Here is a tiny trained network, its code and every weight. The questions are about switching its units off for an input and a target symbol, where a switched-off unit gives its printed mean instead of its output.

import numpy as np


def w(rows, s, z=0):
    codes = np.array(rows[::2]) - 128.0
    scale = np.full(codes.shape[1], s)
    scale[-1] = z or s
    return codes * scale


def softmax(a):
    e = np.exp(a - a.max(-1, keepdims=True))
    return e / e.sum(-1, keepdims=True)


def log_softmax(a):
    a = a - a.max(-1, keepdims=True)
    return a - np.log(np.exp(a).sum(-1, keepdims=True))


def net(x, mask):
    ids = ['ΓΛΞΦβδζηθμστψω'.index(c) for c in x.split()]
    T = len(ids)
    res = E[ids] + P[:T]
    u = 0
    for l in range(3):
        r = res
        for j in range(2):
            rows = slice(3 * j, 3 * j + 3)
            q, k, v = (r @ M[l][rows].T for M in (Q, K, V))
            z = softmax(np.where(np.tri(T) > 0, q @ k.T / 3**0.5, -1e9)) @ v
            o = O[l][rows]
            res = res + np.where(mask[u + j], z, o[:, -1]) @ o[:, :-1]
        u += 2
    return log_softmax(res[-1] @ U[:, :-1].T + U[:, -1])


Q, K, V, O = {}, {}, {}, {}
E = w([
[167,173,154,127,123,131,84,16,75,133,110],'Γ',
[158,124,141,169,65,161,142,215,9,107,200],'Λ',
[192,101,120,119,126,134,231,121,122,87,134],'Ξ',
[53,159,184,56,44,132,137,146,62,167,70],'Φ',
[145,220,132,169,133,114,52,221,158,221,120],'β',
[127,149,42,69,48,19,145,129,147,175,167],'δ',
[132,123,110,246,66,110,188,99,143,215,91],'ζ',
[231,173,96,48,83,182,66,139,130,128,195],'η',
[184,203,107,177,87,68,100,149,117,57,95],'θ',
[189,185,153,124,221,43,141,137,187,151,100],'μ',
[159,136,205,145,181,165,79,170,87,94,51],'σ',
[222,146,112,242,182,242,113,138,168,118,168],'τ',
[109,32,144,159,106,34,50,168,101,90,154],'ψ',
[131,114,101,129,94,215,164,224,194,128,58],'ω',
],0.013)
P = w([
[13,25,89,66,118,224,67,72,206,111,90],'0',
[227,216,124,171,102,52,211,143,53,116,83],'1',
[216,196,120,156,96,70,177,148,63,127,58],'2',
[218,190,131,149,90,89,169,163,43,118,63],'3',
[216,166,127,147,81,86,156,152,43,127,32],'4',
[205,155,140,148,91,97,154,162,49,121,30],'5',
[219,140,147,138,101,74,133,164,59,136,26],'6',
[204,134,149,136,93,95,136,155,55,128,16],'7',
[214,123,171,132,74,103,141,162,57,132,10],'8',
[206,126,182,123,86,91,126,171,58,140,2],'9',
[189,102,178,134,73,105,137,164,60,129,19],'10',
],0.0046)
Q[0] = w([
[187,175,139,142,82,106,33,172,69,164,72],'L0H1',
[20,101,151,87,175,148,162,85,163,187,157],'L0H1',
[157,131,143,171,96,125,67,186,102,165,27],'L0H1',
[92,168,147,88,165,162,120,74,106,135,205],'L0H2',
[135,161,158,127,127,121,120,75,174,108,74],'L0H2',
[68,156,102,88,254,179,151,17,171,129,237],'L0H2',
],0.006)
K[0] = w([
[53,80,132,103,131,166,61,110,168,202,100],'L0H1',
[192,151,102,120,58,67,130,137,84,131,109],'L0H1',
[26,143,159,65,135,191,84,111,133,185,134],'L0H1',
[185,248,169,100,114,133,158,99,100,178,138],'L0H2',
[125,141,153,78,140,138,106,44,208,97,88],'L0H2',
[188,253,104,152,136,90,193,84,121,218,71],'L0H2',
],0.0062)
V[0] = w([
[124,159,107,148,201,83,69,189,176,186,86],'L0H1',
[23,122,202,116,131,217,53,88,128,146,126],'L0H1',
[169,146,174,56,66,23,137,175,56,90,40],'L0H1',
[53,22,58,49,210,188,133,153,253,204,122],'L0H2',
[116,116,190,119,171,43,98,99,171,169,166],'L0H2',
[81,25,150,159,160,117,125,162,49,123,171],'L0H2',
],0.0048)
O[0] = w([
[126,175,98,160,188,62,91,205,162,178,87,135],'L0H1',
[28,141,213,173,141,170,57,123,116,133,163,101],'L0H1',
[145,101,166,17,104,97,169,170,25,146,3,188],'L0H1',
[11,93,123,99,123,177,140,130,239,63,130,2],'L0H2',
[82,32,60,68,253,129,85,69,115,130,185,64],'L0H2',
[80,58,183,177,142,32,146,171,88,93,182,95],'L0H2',
],0.005)
Q[1] = w([
[100,178,99,145,128,93,146,59,184,19,190],'L1H1',
[82,32,90,84,124,116,133,103,158,201,162],'L1H1',
[97,152,168,195,190,174,115,100,174,41,186],'L1H1',
[175,86,137,185,75,86,142,139,114,191,22],'L1H2',
[81,74,157,158,134,102,71,138,89,126,128],'L1H2',
[212,221,186,168,69,85,101,194,74,169,1],'L1H2',
],0.0055)
K[1] = w([
[176,195,39,142,68,3,149,151,65,96,137],'L1H1',
[123,126,89,119,76,170,236,93,142,179,168],'L1H1',
[241,213,139,215,131,78,156,179,65,134,73],'L1H1',
[82,16,83,139,112,145,69,111,129,151,135],'L1H2',
[111,161,66,147,122,170,110,123,192,111,92],'L1H2',
[86,17,129,81,92,144,73,97,176,71,207],'L1H2',
],0.0059)
V[1] = w([
[199,177,136,143,67,88,139,163,67,95,107],'L1H1',
[168,237,156,99,218,83,149,141,149,48,78],'L1H1',
[150,153,187,194,173,160,113,95,83,114,142],'L1H1',
[153,183,129,66,127,159,43,211,106,133,254],'L1H2',
[127,106,179,140,120,168,199,150,156,61,200],'L1H2',
[135,193,140,20,136,202,170,13,146,153,161],'L1H2',
],0.006)
O[1] = w([
[158,104,150,178,3,103,111,149,143,63,89,254],'L1H1',
[209,108,134,116,134,136,85,143,207,138,16,217],'L1H1',
[177,118,179,182,142,198,115,34,104,168,68,145],'L1H1',
[173,88,149,119,75,124,26,179,140,225,175,90],'L1H2',
[241,58,133,117,144,185,212,160,126,146,144,98],'L1H2',
[168,100,6,60,107,151,115,104,101,206,40,115],'L1H2',
],0.0056,0.0058)
Q[2] = w([
[96,121,122,122,120,194,145,195,234,238,98],'L2H1',
[253,231,217,114,39,84,177,243,82,88,77],'L2H1',
[165,151,92,123,48,84,151,98,113,192,51],'L2H1',
[78,45,36,137,183,103,95,75,155,106,194],'L2H2',
[174,231,145,129,54,120,193,162,10,127,69],'L2H2',
[179,137,103,178,168,78,134,157,136,123,78],'L2H2',
],0.0055)
K[2] = w([
[185,109,118,166,96,147,142,231,162,192,80],'L2H1',
[5,86,146,90,141,111,102,145,146,145,123],'L2H1',
[95,92,211,84,73,142,117,120,67,212,63],'L2H1',
[199,156,3,186,86,64,156,91,185,169,202],'L2H2',
[98,111,245,89,141,155,124,172,12,102,35],'L2H2',
[115,183,124,120,112,114,35,157,130,44,52],'L2H2',
],0.0053)
V[2] = w([
[175,43,98,137,147,111,71,68,139,97,131],'L2H1',
[134,141,111,182,114,197,101,180,201,102,104],'L2H1',
[135,72,195,46,129,154,96,168,113,133,94],'L2H1',
[87,171,115,114,87,97,103,105,126,153,105],'L2H2',
[152,156,150,116,194,163,92,155,130,47,100],'L2H2',
[120,75,253,134,151,178,94,146,129,139,105],'L2H2',
],0.0072)
O[2] = w([
[208,75,136,116,136,70,65,78,120,56,142,68],'L2H1',
[124,70,179,93,131,198,80,184,140,125,73,205],'L2H1',
[142,209,115,114,186,134,152,132,116,20,162,139],'L2H1',
[126,196,142,143,137,165,133,86,178,91,129,189],'L2H2',
[93,47,48,180,156,61,105,128,159,128,82,254],'L2H2',
[121,145,2,163,163,154,97,154,72,123,92,174],'L2H2',
],0.0065,0.0046)
U = w([
[139,135,155,112,144,133,95,3,74,142,118,123],'Γ',
[147,108,160,148,100,148,125,193,56,139,183,19],'Λ',
[165,66,129,69,141,127,222,117,119,88,118,160],'Ξ',
[86,207,134,113,134,159,161,133,114,108,135,119],'Φ',
[108,166,161,124,162,111,93,198,166,202,145,110],'β',
[90,139,77,63,83,42,134,138,160,156,165,94],'δ',
[82,106,144,193,79,117,173,92,145,209,124,123],'ζ',
[180,138,97,58,97,150,72,152,136,156,192,142],'η',
[123,149,146,133,63,96,105,140,171,66,102,116],'θ',
[157,154,164,85,238,62,139,138,197,162,117,123],'μ',
[109,98,67,128,179,135,102,147,87,131,92,137],'σ',
[174,99,150,180,158,199,121,113,169,133,175,127],'τ',
[117,105,172,144,177,77,121,124,126,94,213,255],'ψ',
[84,105,145,99,125,180,156,200,169,114,117,109],'ω',
],0.0074,0.0066)

Each question gives the input, a string of symbols that net reads in full, and the target symbol t.
The units are the heads (3 rows each of Q, K, V and O). Each row of codes is followed by its name. A weight is (code - 128) times the scale printed after its matrix; where a second scale follows, it is the last column's (O and U).
mask holds one flag per head, layer by layer. A switched-off head (its flag False) gives its mean, the last column of its rows in O, instead of its output. The means were averaged over made-up inputs and are rounded, as every weight is.
A unit's drop is (log p(t) with every unit on - log p(t) with that unit switched off) / (log p(t) with every unit on - log p(t) with every unit switched off).
The circuit of an input: a set's keep is (log p(t) with only the set's units on - log p(t) with every unit switched off) / (log p(t) with every unit on - log p(t) with every unit switched off). Starting from all 6 units, units are removed one at a time, each time the one whose removal leaves the highest keep (on an exact tie, the one counted first), for as long as the keep stays at least 0.8.
circuit, biggest first: the units of the circuit, biggest drop first
most important unit: the unit with the biggest drop
heads that matter: for each layer, one digit per head in row order, 1 if its drop is at least 0.15 and else 0, layers parted by /
input θ θ τ θ Ξ, target θ: circuit, biggest first -> (L1H1; L1H2; L0H2)
input ψ θ β θ θ Ξ Ξ Ξ ζ ζ Λ, target ψ: most important unit -> L0H2
input Φ ζ ψ Λ Ξ Φ β, target Φ: circuit, biggest first -> (L2H1; L2H2; L0H1)
input Φ η Γ μ σ θ Ξ σ ω, target σ: heads that matter -> 10 / 00 / 01
input Ξ τ θ θ Γ ζ Γ Γ Λ, target Ξ: heads that matter -> 11 / 01 / 00
input Φ ζ θ ω Γ Γ δ, target Φ: heads that matter -> 10 / 00 / 11
input Φ Λ θ θ θ θ β θ Ξ θ, target Φ: circuit, biggest first -> (L2H1; L0H1; L2H2)
input θ Ξ η δ θ θ θ σ ζ σ Ξ, target σ: heads that matter -> 00 / 00 / 01
input Λ θ θ Ξ, target Λ: heads that matter -> 01 / 11 / 01
input Φ δ η, target Φ: heads that matter -> 10 / 10 / 11
input θ θ ζ θ β Ξ, target θ: circuit, biggest first -> (L1H1; L1H2)
input Ξ η Γ η μ ω ζ, target Ξ: circuit, biggest first -> (L1H2; L0H1; L0H2)
input ζ Ξ ζ Ξ ζ σ η Ξ ψ, target ψ: circuit, biggest first -> (L0H2; L1H1)
input θ θ σ Ξ θ θ Λ, target σ: circuit, biggest first -> (L2H2)
input ζ ζ Ξ θ δ, target ζ: circuit, biggest first -> (L2H1; L1H1; L1H2)
input Λ θ ζ, target Λ: heads that matter -> 01 / 01 / 01
input Ξ θ ω, target Ξ: heads that matter -> 10 / 01 / 01
input Ξ ζ Ξ ψ ω Ξ η ψ θ, target ψ: heads that matter -> 01 / 01 / 10
input μ Λ θ θ Ξ β, target μ: circuit, biggest first -> (L1H1; L0H2; L0H1)
input θ ζ Λ θ Φ θ Γ μ Γ σ Γ, target σ: circuit, biggest first -> (L2H2; L0H1)
input η Ξ ζ ζ ω η Ξ Λ, target η: circuit, biggest first -> (L1H2; L2H2)
input Γ Ξ σ, target Γ: circuit, biggest first -> (L2H1; L1H1; L0H1)
input θ ζ Γ θ ψ θ ζ ζ σ η, target σ: circuit, biggest first -> (L2H2)
input θ Γ θ θ μ θ θ Γ θ θ ζ, target θ: circuit, biggest first -> (L1H1; L0H1; L1H2)
input Φ ω Ξ, target Φ: circuit, biggest first -> (L2H1; L2H2; L1H1)
input θ σ θ σ ζ ζ θ θ θ Γ, target σ: heads that matter -> 00 / 10 / 01
input τ η θ θ σ θ θ θ ω, target σ: heads that matter -> 00 / 10 / 01
input θ ω θ Γ, target θ: most important unit -> L1H1
input η θ δ, target η: heads that matter -> 10 / 01 / 01
